Below is a small trained network, with its code and all its weights. Each question gives an input and a class and asks what happens when units are switched off, that is, made to give their printed mean instead of their output.

import numpy as np


def w(rows, s, z=0):
    codes = np.array(rows[::2]) - 128.0
    scale = np.full(codes.shape[1], s)
    scale[-1] = z or s
    return codes * scale


def f(y):
    return np.maximum(y, 0)


def log_softmax(a):
    a = a - a.max(-1, keepdims=True)
    return a - np.log(np.exp(a).sum(-1, keepdims=True))


def net(x, mask):
    res = np.array(x, float).reshape(1, 3) / 4 @ E
    y = f(res @ A[0][:, :-1].T + A[0][:, -1])
    res = res + np.where(mask, y, B[0][:, -1]) @ B[0][:, :-1]
    return log_softmax(res[-1] @ U[:, :-1].T + U[:, -1])


A, B = {}, {}
E = w([
[106,99,58],'x0',
[255,103,115],'x1',
[129,13,195],'x2',
],0.0087)
A[0] = w([
[152,102,91,78],'n1',
[185,55,87,253],'n2',
[102,201,149,219],'n3',
[126,78,77,253],'n4',
[223,131,99,239],'n5',
[78,151,195,198],'n6',
[85,156,179,206],'n7',
[197,117,44,236],'n8',
[55,102,179,166],'n9',
[175,162,177,140],'n10',
[222,177,130,197],'n11',
[173,81,148,171],'n12',
[97,69,4,192],'n13',
[95,181,161,211],'n14',
[132,4,172,185],'n15',
[119,73,30,221],'n16',
[81,129,200,156],'n17',
[69,146,197,99],'n18',
[101,167,164,184],'n19',
[134,141,97,13],'n20',
],0.011,0.0039)
B[0] = w([
[60,132,145,150],'n1',
[22,198,213,237],'n2',
[141,146,36,212],'n3',
[83,145,227,202],'n4',
[112,250,196,242],'n5',
[189,65,3,210],'n6',
[153,92,14,202],'n7',
[48,200,197,238],'n8',
[101,56,56,212],'n9',
[220,169,81,172],'n10',
[198,223,186,224],'n11',
[118,99,238,199],'n12',
[57,221,83,215],'n13',
[185,99,45,202],'n14',
[59,49,191,254],'n15',
[13,233,151,210],'n16',
[178,44,57,199],'n17',
[190,76,48,191],'n18',
[148,121,26,184],'n19',
[123,177,165,134],'n20',
],0.006,0.0079)
U = w([
[93,202,127,217],'0',
[168,181,92,173],'1',
[136,72,234,69],'2',
[178,67,105,85],'3',
[255,230,223,2],'4',
],0.01,0.0032)

Each question gives the input, the list of numbers given to net, and the class t.
The units are the neurons (one row each of A and B). Each row of codes is followed by its name. A weight is (code - 128) times the scale printed after its matrix; where a second scale follows, it is the last column's (A, B and U).
mask holds one flag per neuron, in row order. A switched-off neuron (its flag False) gives its mean, the last column of its row in B, instead of its output. The means were averaged over made-up inputs and are rounded, as every weight is.
A unit's drop is (log p(t) with every unit on - log p(t) with that unit switched off) / (log p(t) with every unit on - log p(t) with every unit switched off).
The circuit of an input: a set's keep is (log p(t) with only the set's units on - log p(t) with every unit switched off) / (log p(t) with every unit on - log p(t) with every unit switched off). Starting from the 12 units with the biggest drops (on a tie, the unit counted first), units are removed one at a time, each time the one whose removal leaves the highest keep (on an exact tie, the one counted first), for as long as the keep stays at least 0.8.
circuit, biggest first: the units of the circuit, biggest drop first
top k neurons: the k neurons with the biggest drops, biggest first
drop of u: that unit's drop, to one decimal
input [4,-3,5], class 2: circuit, biggest first	[n15 n3]
input [3,8,2], class 4: circuit, biggest first	[n11 n5]
input [8,7,-6], class 0: circuit, biggest first	[n16 n8]
input [2,8,-6], class 4: circuit, biggest first	[n11]
input [3,8,-1], class 4: circuit, biggest first	[n11 n5]
input [-3,-1,-1], class 1: top 2 neurons	[n15 n12]
input [4,8,5], class 2: top 2 neurons	[n15 n12]
input [-6,-7,-4], class 1: top 2 neurons	[n15 n3]
input [7,8,5], class 0: top 2 neurons	[n16 n13]
input [0,-2,-6], class 1: drop of n4	0.1
input [1,8,-5], class 4: drop of n11	0.1
input [5,-1,6], class 2: drop of n15	0.3
